Each row has a hidden trait or not; one of two labels after the row says which. A new part has a new trait and new labels.
 13  -9  18  15   8  -2 -19  12 -34  -3   6 -31  -5 -18  14  -8 -> N
 -1  -9  11  12   2  18 -18   7 -19  13  21 -25  10 -18  35  -4 -> N
 -2  -6  12  10   3  13 -20   8 -10   3  19 -37  10 -11  35  -2 -> N
 17  15 -13  -4  16 -12   7   6 -40  11 -18  11 -33 -27   5 -14 -> Y
 17 -10  12  14   5 -10 -10   7 -44   8  -5   1 -11 -21   1  -7 -> N
 25 -10  18  18  14 -11 -21  15 -59   2  -3 -19 -17 -28   8 -13 -> N
 12  -7  17  13  13   4 -24  15 -37   1   9 -42  -3 -24  31 -10 -> N
  4  19 -15  -1   3 -13  14   3 -10   8 -14   2 -26 -16  29  -8 -> Y
  7  -8  16  16   8   6 -23  15 -31   3  13 -45   1 -24  37  -9 -> N
  5  18 -16  -1   5 -13  14   4 -12   9 -15   0 -29 -21  36  -9 -> Y
 14  -9  17  17   8  -1 -21  12 -40   4   7 -27  -6 -22  23  -8 -> N
 15   2  -2  12  -4 -23   9   6 -26   4 -16   8 -26 -16   4  -6 -> Y
  9  -3  13   4  20  14 -25  13 -28   1  12 -39   2 -20  27 -10 -> N
 -1  10 -11   1  -4  -9  12  -1  -3   5  -8   8 -16  -5   7  -1 -> Y
 13  -6   3  12  -2 -17   4   5 -27   4 -11   4 -17 -11   4  -4 -> N
  2  15 -20  -1   0  -4  18  -2 -16  25  -9  23 -25 -25  37  -9 -> Y
  2  -3  11   5  14  19 -24  12 -16   3  20 -48   9 -19  36  -7 -> N
-2 -1 -3  1 -4 -2  6 -1  7  1 -1  4 -1  2  4  2 -> Y
